Here is a tiny trained network, its code and every weight. The questions are about switching its units off for an input and a target symbol, where a switched-off unit gives its printed mean instead of its output.

import numpy as np


def w(rows, s, z=0):
    codes = np.array(rows[::2]) - 128.0
    scale = np.full(codes.shape[1], s)
    scale[-1] = z or s
    return codes * scale


def f(y):
    return y / 2 * (1 + np.tanh(0.7978845608 * (y + 0.044715 * y**3)))


def softmax(a):
    e = np.exp(a - a.max(-1, keepdims=True))
    return e / e.sum(-1, keepdims=True)


def log_softmax(a):
    a = a - a.max(-1, keepdims=True)
    return a - np.log(np.exp(a).sum(-1, keepdims=True))


def net(x, mask):
    ids = ['ΓΔΞΠΣΦαβεζηλμψω'.index(c) for c in x.split()]
    T = len(ids)
    res = E[ids] + P[:T]
    r = res
    for j in range(2):
        rows = slice(2 * j, 2 * j + 2)
        q, k, v = (r @ M[0][rows].T for M in (Q, K, V))
        z = softmax(np.where(np.tri(T) > 0, q @ k.T / 2**0.5, -1e9)) @ v
        o = O[0][rows]
        res = res + np.where(mask[j], z, o[:, -1]) @ o[:, :-1]
    y = f(res @ A[0][:, :-1].T + A[0][:, -1])
    res = res + np.where(mask[2:10], y, B[0][:, -1]) @ B[0][:, :-1]
    return log_softmax(res[-1] @ U[:, :-1].T + U[:, -1])


Q, K, V, O, A, B = {}, {}, {}, {}, {}, {}
E = w([
[102,75,143,57],'Γ',
[34,144,97,102],'Δ',
[108,75,129,60],'Ξ',
[125,97,85,129],'Π',
[120,97,111,70],'Σ',
[3,158,152,99],'Φ',
[47,144,93,107],'α',
[92,89,75,120],'β',
[169,149,122,55],'ε',
[142,62,157,94],'ζ',
[20,157,122,76],'η',
[171,83,167,152],'λ',
[30,137,106,132],'μ',
[144,211,189,114],'ψ',
[184,186,172,204],'ω',
],0.017)
P = w([
[111,220,2,219],'0',
[87,119,171,143],'1',
[96,116,180,145],'2',
[117,98,178,143],'3',
[138,94,178,116],'4',
[150,86,185,107],'5',
[161,87,186,93],'6',
[170,82,192,89],'7',
[178,81,194,84],'8',
[193,85,173,100],'9',
[183,98,162,95],'10',
[181,107,122,115],'11',
],0.0069)
Q[0] = w([
[5,236,33,82],'h0',
[127,169,152,194],'h0',
[32,124,211,202],'h1',
[29,237,89,117],'h1',
],0.013)
K[0] = w([
[135,235,2,138],'h0',
[17,102,139,157],'h0',
[66,217,125,194],'h1',
[30,130,19,133],'h1',
],0.013)
V[0] = w([
[144,47,4,151],'h0',
[42,92,153,147],'h0',
[156,47,62,144],'h1',
[123,141,61,44],'h1',
],0.019)
O[0] = w([
[74,98,210,64,179],'h0',
[112,205,131,152,229],'h0',
[74,129,216,154,24],'h1',
[152,136,159,8,253],'h1',
],0.014,0.004)
A[0] = w([
[171,161,159,194,50],'n0',
[140,250,206,135,47],'n1',
[7,114,67,128,157],'n2',
[39,84,132,95,4],'n3',
[99,17,153,167,130],'n4',
[101,80,91,156,123],'n5',
[72,55,81,112,133],'n6',
[79,210,45,91,79],'n7',
],0.011,0.0037)
B[0] = w([
[136,172,150,42,167],'n0',
[155,57,27,156,212],'n1',
[151,183,220,83,196],'n2',
[75,145,32,248,255],'n3',
[193,146,179,124,179],'n4',
[123,116,109,70,150],'n5',
[176,225,99,116,190],'n6',
[101,63,207,149,248],'n7',
],0.013,0.0088)
U = w([
[70,107,107,141,68],'Γ',
[102,146,167,124,45],'Δ',
[76,141,54,180,95],'Ξ',
[87,121,151,220,126],'Π',
[76,205,81,99,79],'Σ',
[99,161,142,97,139],'Φ',
[79,137,92,142,101],'α',
[86,234,107,164,58],'β',
[149,181,99,12,47],'ε',
[145,64,192,246,203],'ζ',
[78,184,145,74,253],'η',
[179,193,226,159,129],'λ',
[120,61,175,109,172],'μ',
[201,60,56,197,141],'ψ',
[201,255,51,137,107],'ω',
],0.0065,0.0058)

Each question gives the input, a string of symbols that net reads in full, and the target symbol t.
The units are the heads (2 rows each of Q, K, V and O) and the neurons (one row each of A and B). Each row of codes is followed by its name. A weight is (code - 128) times the scale printed after its matrix; where a second scale follows, it is the last column's (O, A, B and U).
mask holds one flag per unit, heads first, then neurons. A switched-off unit (its flag False) gives its mean, the last column of its rows in O or B, instead of its output. The means were averaged over made-up inputs and are rounded, as every weight is.
A unit's drop is (log p(t) with every unit on - log p(t) with that unit switched off) / (log p(t) with every unit on - log p(t) with every unit switched off).
The circuit of an input: a set's keep is (log p(t) with only the set's units on - log p(t) with every unit switched off) / (log p(t) with every unit on - log p(t) with every unit switched off). Starting from all 10 units, units are removed one at a time, each time the one whose removal leaves the highest keep (on an exact tie, the one counted first), for as long as the keep stays at least 0.8.
circuit, biggest first: the units of the circuit, biggest drop first
unit that matters most: the unit with the biggest drop
k most important neurons: the k neurons with the biggest drops, biggest first
which heads matter: for each layer, one digit per head in row order, 1 if its drop is at least 0.15 and else 0, layers parted by /
input Γ ω Φ Σ η η Φ Π Φ ψ Ξ, target ψ: 2 most important neurons -> n2, n0
input Φ Π Π Ξ ψ η Π α ε, target ε: 3 most important neurons -> n3, n7, n1
input ω Φ ε Δ Ξ ψ Δ, target ε: 4 most important neurons -> n3, n6, n5, n1
input ε α Φ Δ, target ω: which heads matter -> 10
input ω η η β Φ Ξ α η Ξ Π ε Φ, target ε: 2 most important neurons -> n3, n6
input Ξ Π ψ Δ η ε ψ α Γ ω η λ, target ω: circuit, biggest first -> n7, h0
input Σ Σ ω Ξ μ ω Ξ, target ω: which heads matter -> 11
input Π ψ Δ Ξ α Δ β ω Φ μ, target β: which heads matter -> 10
input ε Ξ Σ Σ Ξ Π α ω Ξ α, target ω: circuit, biggest first -> h0, n6, n7
input Π Ξ μ η, target β: circuit, biggest first -> n3, h0, n6, n2
input ω η Ξ Π Φ ψ η, target ε: unit that matters most -> h0
input η Φ Π Ξ ψ Ξ Δ λ Σ η, target μ: 3 most important neurons -> n7, n3, n6
input ζ λ Σ λ Φ Σ, target λ: which heads matter -> 01
input Π Ξ ω ω Ξ ε η Ξ Ξ λ η, target β: which heads matter -> 10
input ε Ξ Φ λ, target λ: circuit, biggest first -> h1, n4, n0, n3
input Ξ Π Ξ Ξ ω Ξ Γ λ Π λ Ξ Γ, target λ: circuit, biggest first -> h1, n4, n1, n2
input Φ η ε Ξ ω Ξ ψ Σ, target ψ: which heads matter -> 10
input ω Π Π Φ, target ε: 3 most important neurons -> n3, n5, n6
input Π ζ Σ λ Ξ Φ, target β: 4 most important neurons -> n3, n2, n6, n7
input η β Σ ε ζ Φ, target μ: most important neuron -> n7
input ψ Ξ ε ψ λ η Φ, target ψ: unit that matters most -> h0
input Φ Ξ ψ Π η Ξ μ μ ω, target ω: which heads matter -> 01
input ε ζ Σ Φ, target ω: which heads matter -> 10
input η Γ λ Φ ζ ω ε β λ ε Σ α, target μ: 2 most important neurons -> n7, n3
input ζ Π η ω ζ, target ω: which heads matter -> 01
input ε ζ Φ Ξ Ξ Σ ε Ξ ε, target ε: which heads matter -> 01
input ω Γ Φ Γ Φ α Π ω η ω, target ω: circuit, biggest first -> h0
input ε ψ Γ ω ω Ξ Π, target ω: 2 most important neurons -> n7, n1
input ω Φ β, target ω: circuit, biggest first -> h0, n6, n7
input ω η Π ω ε Ξ λ Π ω λ Ξ Ξ, target λ: 2 most important neurons -> n4, n3
